Here is a tiny trained network, its code and every weight. The questions are about switching its units off for an input and a target symbol, where a switched-off unit gives its printed mean instead of its output.

import numpy as np


def w(rows, s, z=0):
    codes = np.array(rows[::2]) - 128.0
    scale = np.full(codes.shape[1], s)
    scale[-1] = z or s
    return codes * scale


def f(y):
    return y / 2 * (1 + np.tanh(0.7978845608 * (y + 0.044715 * y**3)))


def softmax(a):
    e = np.exp(a - a.max(-1, keepdims=True))
    return e / e.sum(-1, keepdims=True)


def log_softmax(a):
    a = a - a.max(-1, keepdims=True)
    return a - np.log(np.exp(a).sum(-1, keepdims=True))


def net(x, mask):
    ids = ['Σαβμξτ'.index(c) for c in x.split()]
    T = len(ids)
    res = E[ids] + P[:T]
    r = res
    for j in range(3):
        rows = slice(2 * j, 2 * j + 2)
        q, k, v = (r @ M[0][rows].T for M in (Q, K, V))
        z = softmax(np.where(np.tri(T) > 0, q @ k.T / 2**0.5, -1e9)) @ v
        o = O[0][rows]
        res = res + np.where(mask[j], z, o[:, -1]) @ o[:, :-1]
    y = f(res @ A[0][:, :-1].T + A[0][:, -1])
    res = res + np.where(mask[3:27], y, B[0][:, -1]) @ B[0][:, :-1]
    return log_softmax(res[-1] @ U[:, :-1].T + U[:, -1])


Q, K, V, O, A, B = {}, {}, {}, {}, {}, {}
E = w([
[167,224,135,105],'Σ',
[112,95,4,98],'α',
[155,152,142,50],'β',
[242,58,174,55],'μ',
[195,151,94,201],'ξ',
[203,128,201,162],'τ',
],0.017)
P = w([
[190,216,92,102],'0',
[143,200,132,124],'1',
[61,166,103,69],'2',
[251,141,69,111],'3',
[126,164,131,156],'4',
[38,131,110,99],'5',
[232,92,73,130],'6',
[121,120,135,188],'7',
[19,97,129,136],'8',
[200,68,104,168],'9',
],0.014)
Q[0] = w([
[101,166,208,142],'H0',
[3,113,226,88],'H0',
[133,102,121,208],'H1',
[70,142,96,120],'H1',
[111,37,152,116],'H2',
[154,151,94,192],'H2',
],0.017)
K[0] = w([
[161,157,70,72],'H0',
[147,252,115,40],'H0',
[172,146,140,207],'H1',
[63,211,82,122],'H1',
[154,87,211,179],'H2',
[76,163,27,174],'H2',
],0.013)
V[0] = w([
[107,130,151,183],'H0',
[122,168,246,78],'H0',
[115,132,134,154],'H1',
[112,61,157,134],'H1',
[140,59,160,119],'H2',
[98,119,121,139],'H2',
],0.011)
O[0] = w([
[240,85,2,195,68],'H0',
[98,1,220,203,91],'H0',
[94,168,55,115,74],'H1',
[178,220,218,42,1],'H1',
[171,122,117,75,14],'H2',
[99,155,140,90,57],'H2',
],0.007,0.0055)
A[0] = w([
[145,160,101,85,103],'N0',
[124,146,190,128,92],'N1',
[26,110,96,142,123],'N2',
[122,95,152,100,70],'N3',
[89,112,73,151,176],'N4',
[189,79,113,62,62],'N5',
[64,99,180,69,114],'N6',
[125,144,145,140,120],'N7',
[139,153,193,87,104],'N8',
[182,166,123,146,99],'N9',
[50,161,137,58,246],'N10',
[55,116,130,135,221],'N11',
[201,111,75,129,146],'N12',
[49,89,127,40,128],'N13',
[154,97,94,91,74],'N14',
[32,151,168,138,67],'N15',
[168,78,156,167,132],'N16',
[153,127,101,98,190],'N17',
[29,183,121,123,46],'N18',
[137,142,172,97,87],'N19',
[8,62,84,84,107],'N20',
[169,112,153,184,131],'N21',
[140,132,122,114,102],'N22',
[169,186,164,186,79],'N23',
],0.015,0.011)
B[0] = w([
[106,149,126,157,158],'N0',
[136,157,133,122,150],'N1',
[152,188,131,152,185],'N2',
[134,131,130,144,140],'N3',
[156,160,174,133,214],'N4',
[140,149,95,171,175],'N5',
[132,122,57,187,175],'N6',
[122,114,111,144,130],'N7',
[153,161,158,106,167],'N8',
[131,127,104,144,188],'N9',
[69,92,109,91,207],'N10',
[83,181,167,135,196],'N11',
[108,102,155,111,249],'N12',
[151,108,140,189,170],'N13',
[114,122,108,176,144],'N14',
[167,72,157,81,156],'N15',
[109,132,111,86,189],'N16',
[106,124,149,130,196],'N17',
[248,117,139,148,157],'N18',
[143,136,140,107,146],'N19',
[167,118,74,46,185],'N20',
[105,119,119,106,189],'N21',
[111,129,124,137,126],'N22',
[155,98,81,136,179],'N23',
],0.015,0.013)
U = w([
[124,216,215,156,107],'Σ',
[127,218,84,44,9],'α',
[35,141,196,72,254],'β',
[219,132,254,58,179],'μ',
[181,152,71,199,144],'ξ',
[119,35,103,43,86],'τ',
],0.0083,0.006)

Each question gives the input, a string of symbols that net reads in full, and the target symbol t.
The units are the heads (2 rows each of Q, K, V and O) and the neurons (one row each of A and B). Each row of codes is followed by its name. A weight is (code - 128) times the scale printed after its matrix; where a second scale follows, it is the last column's (O, A, B and U).
mask holds one flag per unit, heads first, then neurons. A switched-off unit (its flag False) gives its mean, the last column of its rows in O or B, instead of its output. The means were averaged over made-up inputs and are rounded, as every weight is.
A unit's drop is (log p(t) with every unit on - log p(t) with that unit switched off) / (log p(t) with every unit on - log p(t) with every unit switched off).
The circuit of an input: a set's keep is (log p(t) with only the set's units on - log p(t) with every unit switched off) / (log p(t) with every unit on - log p(t) with every unit switched off). Starting from the 12 units with the biggest drops (on a tie, the unit counted first), units are removed one at a time, each time the one whose removal leaves the highest keep (on an exact tie, the one counted first), for as long as the keep stays at least 0.8.
units of the circuit, in order: the units of the circuit, biggest drop first
top k neurons: the k neurons with the biggest drops, biggest first
which heads matter: for each layer, one digit per head in row order, 1 if its drop is at least 0.15 and else 0, layers parted by /
drop when u is switched off: that unit's drop, to one decimal
input Σ Σ β Σ, target β: units of the circuit, in order	(H0 N18)
input β ξ β, target τ: top 2 neurons	(N10 N6)
input β ξ μ μ, target ξ: top 3 neurons	(N5 N14 N10)
input τ Σ μ τ α, target α: which heads matter	000
input τ ξ μ ξ ξ ξ μ, target ξ: which heads matter	100
input τ ξ Σ ξ β Σ ξ Σ, target ξ: which heads matter	101
input ξ β Σ β β α β, target β: which heads matter	100
input Σ μ ξ ξ μ β α, target μ: top 2 neurons	(N4 N10)
input Σ τ Σ, target μ: units of the circuit, in order	(N18 H0)
input Σ β α Σ Σ τ τ τ β, target τ: top 2 neurons	(N20 N10)
input ξ β α Σ ξ ξ ξ α μ α, target μ: which heads matter	000
input Σ β ξ ξ μ τ α Σ, target α: top 2 neurons	(N10 N13)
input Σ μ ξ τ ξ Σ ξ Σ, target ξ: top neuron	(N23)
input Σ τ β β Σ, target β: units of the circuit, in order	(H0 N4)
input ξ ξ β α τ, target α: which heads matter	100
input β α τ τ β ξ β, target ξ: units of the circuit, in order	(H0 N5)
input μ α β ξ Σ τ ξ τ Σ μ, target τ: top 4 neurons	(N16 N12 N21 N4)
input β α β α ξ ξ μ Σ Σ, target μ: top neuron	(N15)
input β τ ξ Σ, target τ: top 2 neurons	(N11 N2)
input ξ β ξ Σ ξ α β τ ξ, target Σ: units of the circuit, in order	(N4 N2 N11)
input ξ ξ Σ α β α α τ, target α: units of the circuit, in order	(H0)
input μ Σ ξ α Σ, target α: top 2 neurons	(N10 N18)
input α β Σ α, target β: drop when H0 is switched off	0.5
input Σ τ ξ τ τ α β Σ τ Σ, target τ: drop when N9 is switched off	0.0
input ξ α ξ ξ τ, target ξ: drop when N23 is switched off	0.4
input ξ τ μ β τ, target β: drop when H0 is switched off	1.0
input μ μ ξ μ α Σ τ, target τ: top neuron	(N4)
